Below is a small trained network, with its code and all its weights. Each question gives an input and a target symbol and asks what happens when units are switched off, that is, made to give their printed mean instead of their output.

import numpy as np


def w(rows, s, z=0):
    codes = np.array(rows[::2]) - 128.0
    scale = np.full(codes.shape[1], s)
    scale[-1] = z or s
    return codes * scale


def norm(h):
    return h / np.sqrt((h * h).mean(-1, keepdims=True) + 1e-5)


def f(y):
    return y / 2 * (1 + np.tanh(0.7978845608 * (y + 0.044715 * y**3)))


def softmax(a):
    e = np.exp(a - a.max(-1, keepdims=True))
    return e / e.sum(-1, keepdims=True)


def log_softmax(a):
    a = a - a.max(-1, keepdims=True)
    return a - np.log(np.exp(a).sum(-1, keepdims=True))


def net(x, mask):
    ids = ['αβεηθλξπστφψω'.index(c) for c in x.split()]
    T = len(ids)
    res = E[ids] + P[:T]
    r = norm(res)
    for j in range(2):
        rows = slice(2 * j, 2 * j + 2)
        q, k, v = (r @ M[0][rows].T for M in (Q, K, V))
        z = softmax(np.where(np.tri(T) > 0, q @ k.T / 2**0.5, -1e9)) @ v
        o = O[0][rows]
        res = res + np.where(mask[j], z, o[:, -1]) @ o[:, :-1]
    y = f(norm(res) @ A[0][:, :-1].T + A[0][:, -1])
    res = res + np.where(mask[2:14], y, B[0][:, -1]) @ B[0][:, :-1]
    return log_softmax(norm(res)[-1] @ U[:, :-1].T + U[:, -1])


Q, K, V, O, A, B = {}, {}, {}, {}, {}, {}
E = w([
[175,96,121,130,147],'α',
[170,173,102,126,90],'β',
[159,88,153,135,134],'ε',
[154,191,137,151,133],'η',
[151,118,160,138,149],'θ',
[99,150,4,161,129],'λ',
[160,70,157,139,162],'ξ',
[152,124,196,178,136],'π',
[115,105,141,93,70],'σ',
[111,115,79,105,175],'τ',
[83,151,104,174,110],'φ',
[117,195,124,141,119],'ψ',
[134,143,165,87,107],'ω',
],0.031)
P = w([
[254,125,155,233,47],'0',
[218,123,160,192,106],'1',
[161,136,126,136,178],'2',
[115,145,120,96,224],'3',
[80,146,140,61,251],'4',
[105,154,210,26,220],'5',
[101,159,197,3,213],'6',
],0.0064)
Q[0] = w([
[109,60,133,31,122],'H1',
[86,61,79,207,102],'H1',
[201,58,195,27,187],'H2',
[252,187,175,147,234],'H2',
],0.013)
K[0] = w([
[208,152,116,97,162],'H1',
[171,101,74,178,77],'H1',
[177,134,140,4,162],'H2',
[85,230,192,30,168],'H2',
],0.016)
V[0] = w([
[60,207,199,94,38],'H1',
[222,162,65,62,104],'H1',
[159,105,249,149,157],'H2',
[170,168,126,154,237],'H2',
],0.018)
O[0] = w([
[36,180,187,189,121,95],'H1',
[135,128,190,4,179,250],'H1',
[120,106,63,137,236,137],'H2',
[165,164,107,184,204,186],'H2',
],0.012)
A[0] = w([
[108,109,175,118,195,149],'N1',
[95,172,76,160,100,94],'N2',
[108,90,67,96,134,56],'N3',
[120,153,61,121,165,148],'N4',
[167,148,136,99,59,56],'N5',
[40,161,86,123,134,48],'N6',
[98,58,148,80,152,9],'N7',
[103,86,90,94,58,254],'N8',
[123,90,133,250,121,152],'N9',
[168,109,116,114,161,145],'N10',
[143,204,132,170,129,22],'N11',
[153,52,163,109,156,160],'N12',
],0.02,0.0035)
B[0] = w([
[140,101,78,146,139,232],'N1',
[22,138,113,58,184,154],'N2',
[193,107,165,174,118,154],'N3',
[175,123,106,177,89,195],'N4',
[186,195,44,154,127,211],'N5',
[151,216,40,137,135,153],'N6',
[74,13,161,127,136,184],'N7',
[75,66,50,132,129,162],'N8',
[126,75,124,85,6,165],'N9',
[70,134,138,175,118,255],'N10',
[143,98,218,138,84,188],'N11',
[74,193,183,107,117,245],'N12',
],0.023,0.0082)
U = w([
[240,58,123,89,211,163],'α',
[90,125,220,68,167,236],'β',
[194,98,182,246,153,212],'ε',
[50,201,47,188,230,110],'η',
[159,98,33,215,159,65],'θ',
[181,111,2,118,117,176],'λ',
[178,109,82,172,134,58],'ξ',
[164,59,102,174,38,151],'π',
[59,84,59,123,43,248],'σ',
[223,197,137,12,141,192],'τ',
[188,114,81,135,136,175],'φ',
[75,222,185,194,107,60],'ψ',
[138,92,99,133,144,25],'ω',
],0.0079,0.0018)

Each question gives the input, a string of symbols that net reads in full, and the target symbol t.
The units are the heads (2 rows each of Q, K, V and O) and the neurons (one row each of A and B). Each row of codes is followed by its name. A weight is (code - 128) times the scale printed after its matrix; where a second scale follows, it is the last column's (O, A, B and U).
mask holds one flag per unit, heads first, then neurons. A switched-off unit (its flag False) gives its mean, the last column of its rows in O or B, instead of its output. The means were averaged over made-up inputs and are rounded, as every weight is.
A unit's drop is (log p(t) with every unit on - log p(t) with that unit switched off) / (log p(t) with every unit on - log p(t) with every unit switched off).
The circuit of an input: a set's keep is (log p(t) with only the set's units on - log p(t) with every unit switched off) / (log p(t) with every unit on - log p(t) with every unit switched off). Starting from the 12 units with the biggest drops (on a tie, the unit counted first), units are removed one at a time, each time the one whose removal leaves the highest keep (on an exact tie, the one counted first), for as long as the keep stays at least 0.8.
circuit, biggest first: the units of the circuit, biggest drop first
most important unit: the unit with the biggest drop
k most important neurons: the k neurons with the biggest drops, biggest first
which heads matter: for each layer, one digit per head in row order, 1 if its drop is at least 0.15 and else 0, layers parted by /
drop of u: that unit's drop, to one decimal
input ε α σ α η φ, target σ: circuit, biggest first : (N9 H1)
input β β ε β η β, target ε: circuit, biggest first : (H2 N11 H1)
input β α β α π, target π: circuit, biggest first : (H1 N9)
input β β β β β η, target ε: circuit, biggest first : (N11 H1 N12)
input β ε θ α β φ η, target σ: which heads matter : 10
input β β θ β α σ, target α: which heads matter : 11
input β β η β α, target β: which heads matter : 10
input β η ε, target η: circuit, biggest first : (H2 N12)
input π β ε, target β: circuit, biggest first : (N12)
input α β β β φ, target σ: circuit, biggest first : (H1 N9)
input σ α σ ω, target η: circuit, biggest first : (H1 H2 N6)
input ω ε β β θ ω, target η: 2 most important neurons : (N6 N9)
input β β β ε α η, target ε: 2 most important neurons : (N11 N5)
input β ε α τ β τ, target β: 3 most important neurons : (N12 N10 N5)
input β ε θ η β β, target ε: most important unit : H2
input η β β β ω β, target η: 2 most important neurons : (N6 N2)
input σ α τ, target α: 3 most important neurons : (N3 N9 N11)
input β τ β τ β β α, target β: 3 most important neurons : (N12 N10 N7)
input β ε ω β, target η: drop of N6 : -0.1
input φ θ φ β β, target σ: most important neuron : (N2)
input β α α β ψ α τ, target α: drop of N8 : 0.1
